Below are the code and all the weights of a small trained network. Each question names an input and a class and asks about switching units off, where a switched-off unit gives its printed mean instead of its output.

import numpy as np


def w(rows, s, z=0):
    codes = np.array(rows[::2]) - 128.0
    scale = np.full(codes.shape[1], s)
    scale[-1] = z or s
    return codes * scale


def f(y):
    return y / 2 * (1 + np.tanh(0.7978845608 * (y + 0.044715 * y**3)))


def log_softmax(a):
    a = a - a.max(-1, keepdims=True)
    return a - np.log(np.exp(a).sum(-1, keepdims=True))


def net(x, mask):
    res = np.array(x, float).reshape(1, 7) / 4 @ E
    y = f(res @ A[0][:, :-1].T + A[0][:, -1])
    res = res + np.where(mask, y, B[0][:, -1]) @ B[0][:, :-1]
    return log_softmax(res[-1] @ U[:, :-1].T + U[:, -1])


A, B = {}, {}
E = w([
[103,138,138,112,125,2,110,138,71],'x0',
[129,70,111,85,105,28,193,41,144],'x1',
[185,98,147,245,127,152,196,175,122],'x2',
[77,127,91,204,200,71,202,211,205],'x3',
[140,243,125,119,94,114,207,61,215],'x4',
[93,107,226,99,158,146,172,104,70],'x5',
[95,109,34,173,30,134,177,51,172],'x6',
],0.0093)
A[0] = w([
[163,141,39,211,177,98,156,162,190,83],'n1',
[254,103,144,108,82,170,117,67,149,155],'n2',
[129,146,117,90,166,78,129,120,109,94],'n3',
[117,246,82,137,176,111,98,198,120,244],'n4',
[172,114,156,47,110,127,18,71,30,120],'n5',
[201,180,122,101,79,153,108,152,139,160],'n6',
[94,22,112,158,130,107,154,146,112,133],'n7',
[232,88,180,91,75,199,98,41,198,122],'n8',
[188,134,220,179,118,54,182,115,94,227],'n9',
[115,128,152,125,63,140,185,128,52,130],'n10',
[126,4,156,150,161,68,210,127,173,186],'n11',
[104,179,195,31,198,165,154,56,183,215],'n12',
[165,189,217,128,88,74,143,172,108,128],'n13',
[164,49,161,93,150,186,99,147,71,3],'n14',
],0.0087,0.0043)
B[0] = w([
[128,119,109,178,170,100,189,212,195,213],'n1',
[189,140,125,132,86,167,123,143,92,200],'n2',
[148,97,120,131,124,156,100,79,114,163],'n3',
[162,114,187,167,159,156,91,101,185,228],'n4',
[118,61,130,146,111,99,155,170,94,254],'n5',
[135,108,155,120,126,134,76,62,110,174],'n6',
[173,87,195,99,175,85,126,131,153,172],'n7',
[173,210,141,98,136,173,82,131,57,211],'n8',
[139,61,146,194,138,108,81,149,155,205],'n9',
[183,122,85,162,167,179,131,153,173,158],'n10',
[87,33,147,91,160,49,77,101,125,207],'n11',
[108,167,246,109,102,107,141,101,180,234],'n12',
[132,139,115,215,205,151,127,153,138,180],'n13',
[113,134,124,106,28,56,145,80,159,189],'n14',
],0.011,0.012)
U = w([
[113,62,93,235,173,87,198,254,149,147],'0',
[75,117,156,24,52,70,117,134,90,88],'1',
[122,27,185,87,159,44,62,73,113,203],'2',
[95,218,101,103,156,176,172,87,101,2],'3',
[175,177,28,183,25,103,114,65,130,102],'4',
[182,128,198,173,203,198,69,211,64,91],'5',
[63,238,173,178,135,60,179,121,237,144],'6',
],0.0092,0.008)

Each question gives the input, the list of numbers given to net, and the class t.
The units are the neurons (one row each of A and B). Each row of codes is followed by its name. A weight is (code - 128) times the scale printed after its matrix; where a second scale follows, it is the last column's (A, B and U).
mask holds one flag per neuron, in row order. A switched-off neuron (its flag False) gives its mean, the last column of its row in B, instead of its output. The means were averaged over made-up inputs and are rounded, as every weight is.
A unit's drop is (log p(t) with every unit on - log p(t) with that unit switched off) / (log p(t) with every unit on - log p(t) with every unit switched off).
The circuit of an input: a set's keep is (log p(t) with only the set's units on - log p(t) with every unit switched off) / (log p(t) with every unit on - log p(t) with every unit switched off). Starting from the 12 units with the biggest drops (on a tie, the unit counted first), units are removed one at a time, each time the one whose removal leaves the highest keep (on an exact tie, the one counted first), for as long as the keep stays at least 0.8.
circuit, biggest first: the units of the circuit, biggest drop first
k most important neurons: the k neurons with the biggest drops, biggest first
drop of u: that unit's drop, to one decimal
input [-6,4,3,-6,2,-8,-2], class 5: circuit, biggest first	[n8]
input [-5,0,-4,0,0,6,0], class 6: circuit, biggest first	[n12, n11]
input [-8,6,-6,-3,1,-1,6], class 4: 3 most important neurons	[n2, n11, n7]
input [-1,5,7,6,-7,0,-2], class 2: 2 most important neurons	[n11, n7]
input [-6,-4,-4,-6,-3,-5,-6], class 2: 2 most important neurons	[n14, n6]
input [0,1,5,-6,3,2,3], class 5: 2 most important neurons	[n14, n8]
input [-6,4,3,-2,-2,-7,4], class 5: 3 most important neurons	[n14, n8, n1]
input [-6,-7,-6,-4,-4,-1,-6], class 2: 2 most important neurons	[n14, n4]
input [-8,1,7,4,-6,1,-7], class 2: 2 most important neurons	[n11, n14]
input [-7,4,-3,8,-1,4,4], class 2: 2 most important neurons	[n11, n7]
input [2,0,-2,2,-2,-7,1], class 0: 2 most important neurons	[n12, n1]
input [3,1,3,-6,-3,-6,2], class 4: circuit, biggest first	[n11, n4]
input [-7,8,-6,3,6,5,-3], class 6: 2 most important neurons	[n12, n5]
input [-1,3,-6,1,4,1,2], class 6: circuit, biggest first	[n12]
input [0,3,6,5,8,6,-6], class 0: 2 most important neurons	[n9, n13]
input [1,-7,-7,3,2,1,-2], class 6: 2 most important neurons	[n12, n8]
input [-1,-8,-4,1,4,2,-2], class 6: 2 most important neurons	[n12, n8]
input [-6,2,-1,-1,2,3,-6], class 1: 3 most important neurons	[n1, n4, n12]
input [3,2,-8,6,-6,-8,-2], class 0: 2 most important neurons	[n1, n12]
input [4,-2,1,-7,6,7,-5], class 5: circuit, biggest first	[n13]
input [-5,-5,-4,-6,-4,6,1], class 1: drop of n14	0.5
input [3,8,4,6,3,8,3], class 2: drop of n11	4.1
input [-7,7,-7,-3,0,-7,-2], class 1: drop of n12	0.1
input [-1,-2,4,7,-7,6,-2], class 2: drop of n11	0.4
